[[ -7.6  -7.8  -3.0 -32.0]
 [ -6.8 -27.4  24.1  16.4]
 [ 20.8   0.7  35.3 -27.8]
 [-22.5  -3.3  22.9  44.5]]
|
[[ -7.6  -7.8]
 [ -6.8 -27.4]
 [ 20.8   0.7]]

[[-12.2  -7.7 -22.0 -13.5]
 [  7.3   6.9  20.3  15.8]
 [ 20.9 -45.5  12.0   0.8]]
|
[[-12.2  -7.7]
 [  7.3   6.9]
 [ 20.9 -45.5]]

[[  1.0  -3.3   9.4  -1.8 -48.2]
 [  9.0  -8.6  -3.8   0.2  27.1]
 [ -2.9  -8.2  -6.5   1.2 -38.7]
 [ -2.9  -8.7 -17.1  -1.2 -25.1]]
|
[[ 1.0 -3.3]
 [ 9.0 -8.6]
 [-2.9 -8.2]]

[[ 42.4  26.8  -6.0]
 [ -4.0   7.9   4.7]
 [-10.7  41.2  -1.3]
 [ 11.4 -22.9 -11.0]
 [-62.0  30.5   2.3]]
|
[[ 42.4  26.8]
 [ -4.0   7.9]
 [-10.7  41.2]]

[[ 25.2  27.2]
 [ 44.6  45.5]
 [-20.2 -18.0]
 [ 15.5   2.6]
 [  1.8  25.2]]
|
[[ 25.2  27.2]
 [ 44.6  45.5]
 [-20.2 -18.0]]

[[-56.9  -9.5  11.7]
 [  8.8 -21.2   1.6]
 [ 45.2   1.8 -16.0]
 [-23.4  -8.5   7.6]
 [ 53.1  -2.6 -16.1]]
|
[[-56.9  -9.5]
 [  8.8 -21.2]
 [ 45.2   1.8]]

[[ -4.6   0.4 -16.5  23.9]
 [-23.2 -62.7  34.6 -13.2]
 [-21.6   0.3  15.0   4.8]]
|
[[ -4.6   0.4]
 [-23.2 -62.7]
 [-21.6   0.3]]

[[-24.3  54.6 -44.7 -29.4  -5.3]
 [-29.8  40.2 -15.9 -17.8  27.0]
 [-12.9 -22.4  -6.1   5.6   3.7]
 [ 26.9 -13.3 -44.7 -52.3  13.6]]
|
[[-24.3  54.6]
 [-29.8  40.2]
 [-12.9 -22.4]]

[[  1.4   8.5 -23.1 -22.5]
 [  7.4   3.0 -11.9   8.1]
 [ -7.7   6.0 -10.7 -35.1]
 [ -8.8  14.1 -18.1 -48.8]]
|
[[ 1.4  8.5]
 [ 7.4  3.0]
 [-7.7  6.0]]
---
[[ 17.5  12.7 -25.4]
 [-11.2  -9.2 -44.7]
 [ -2.4  -0.3 -27.0]
 [  9.3   7.3  -3.0]]
|
[[ -3.0   7.3   9.3]
 [-27.0  -0.3  -2.4]
 [-44.7  -9.2 -11.2]
 [-25.4  12.7  17.5]]

[[  6.8 -10.1]
 [ -5.0 -12.0]
 [-47.3   2.4]
 [-32.6  -6.5]
 [ 26.3  42.3]
 [-30.0  -2.0]
 [-20.0   0.5]
 [ 17.4  37.5]
 [  9.3  16.5]
 [-21.2  25.6]]
|
[[ 25.6 -21.2]
 [ 16.5   9.3]
 [ 37.5  17.4]
 [  0.5 -20.0]
 [ -2.0 -30.0]
 [ 42.3  26.3]
 [ -6.5 -32.6]
 [  2.4 -47.3]
 [-12.0  -5.0]
 [-10.1   6.8]]

[[-22.3 -22.3   2.7 -48.2   4.9  -8.8   5.4]
 [ 21.1  -9.7  21.6 -62.5   0.2  -1.2  -5.9]
 [ 14.2 -47.3 -45.5   8.1  16.2 -15.3  -3.6]
 [  9.2 -35.6   0.0  16.4 -28.7  26.0 -17.2]
 [  1.0   0.9  17.6  34.0 -21.4 -26.5 -16.0]]
|
[[-16.0 -26.5 -21.4  34.0  17.6   0.9   1.0]
 [-17.2  26.0 -28.7  16.4   0.0 -35.6   9.2]
 [ -3.6 -15.3  16.2   8.1 -45.5 -47.3  14.2]
 [ -5.9  -1.2   0.2 -62.5  21.6  -9.7  21.1]
 [  5.4  -8.8   4.9 -48.2   2.7 -22.3 -22.3]]

[[ -8.4   2.6  25.9 -33.4  -0.6 -12.4  20.0  19.3  -6.9  40.3   0.4   4.6
   -4.4  10.9]
 [-35.1 -21.1   7.1 -13.5  27.4 -10.8  18.0 -11.9   0.3  19.6   3.8  15.1
  -33.3 -13.6]
 [-21.2 -23.9  31.1  -4.4  57.6 -22.6   3.2  -4.1  10.0  21.1  27.4  41.5
   -5.6  16.3]
 [ 60.7  33.8   0.1 -17.1  10.6 -20.8  35.7 -13.0  29.6  22.3  -1.4 -19.8
   59.1  58.2]]
|
[[ 58.2  59.1 -19.8  -1.4  22.3  29.6 -13.0  35.7 -20.8  10.6 -17.1   0.1
   33.8  60.7]
 [ 16.3  -5.6  41.5  27.4  21.1  10.0  -4.1   3.2 -22.6  57.6  -4.4  31.1
  -23.9 -21.2]
 [-13.6 -33.3  15.1   3.8  19.6   0.3 -11.9  18.0 -10.8  27.4 -13.5   7.1
  -21.1 -35.1]
 [ 10.9  -4.4   4.6   0.4  40.3  -6.9  19.3  20.0 -12.4  -0.6 -33.4  25.9
    2.6  -8.4]]

[[  3.1  11.1  -3.8  10.5   1.0 -12.9 -21.5  -6.3  -1.6   7.3]
 [-11.0  22.7  -2.3   0.7  16.5 -12.0 -17.7  -3.5  -1.6  21.4]
 [ 34.0  11.1  -3.8   0.3  -7.8 -12.0   8.9   2.4  -8.9   4.9]
 [  3.1  11.1  46.1  -1.5   2.7  -7.1   8.9   5.7 -18.8   3.0]]
|
[[  3.0 -18.8   5.7   8.9  -7.1   2.7  -1.5  46.1  11.1   3.1]
 [  4.9  -8.9   2.4   8.9 -12.0  -7.8   0.3  -3.8  11.1  34.0]
 [ 21.4  -1.6  -3.5 -17.7 -12.0  16.5   0.7  -2.3  22.7 -11.0]
 [  7.3  -1.6  -6.3 -21.5 -12.9   1.0  10.5  -3.8  11.1   3.1]]

[[ 30.4 -13.4 -44.8  -4.4]
 [ 46.7   3.4  30.5  17.9]
 [ 45.5  32.6   1.3 -10.0]
 [ 29.4 -23.0 -41.2  21.5]
 [ 30.3 -16.6 -43.8   6.6]
 [ 42.6  33.1 -13.8 -21.5]]
|
[[-21.5 -13.8  33.1  42.6]
 [  6.6 -43.8 -16.6  30.3]
 [ 21.5 -41.2 -23.0  29.4]
 [-10.0   1.3  32.6  45.5]
 [ 17.9  30.5   3.4  46.7]
 [ -4.4 -44.8 -13.4  30.4]]

[[ -5.4   3.3  -7.4   3.4   7.0 -15.6  10.7]
 [-15.8   9.9 -16.5   0.0  -4.2   3.0   3.2]
 [-48.8  33.0 -41.0 -21.6 -27.8  50.3 -16.8]
 [ -4.7   2.8  -2.0  -5.1   1.0   6.8  -3.6]
 [-38.1  28.2  -3.7 -10.2  10.0  18.2 -19.5]
 [ 43.7 -26.7  31.1  12.6 -13.7  -8.0  -0.9]
 [-38.7  34.2  -6.6   5.4  -3.4  -7.8  -5.6]
 [ -8.0  -5.9 -58.0  -8.6 -11.5   3.5  31.6]
 [-16.3  16.6  14.1 -25.6  -7.8  42.9 -35.6]
 [-50.3  40.3 -21.6  11.6  -9.9  -4.6  -2.1]]
|
[[ -2.1  -4.6  -9.9  11.6 -21.6  40.3 -50.3]
 [-35.6  42.9  -7.8 -25.6  14.1  16.6 -16.3]
 [ 31.6   3.5 -11.5  -8.6 -58.0  -5.9  -8.0]
 [ -5.6  -7.8  -3.4   5.4  -6.6  34.2 -38.7]
 [ -0.9  -8.0 -13.7  12.6  31.1 -26.7  43.7]
 [-19.5  18.2  10.0 -10.2  -3.7  28.2 -38.1]
 [ -3.6   6.8   1.0  -5.1  -2.0   2.8  -4.7]
 [-16.8  50.3 -27.8 -21.6 -41.0  33.0 -48.8]
 [  3.2   3.0  -4.2   0.0 -16.5   9.9 -15.8]
 [ 10.7 -15.6   7.0   3.4  -7.4   3.3  -5.4]]
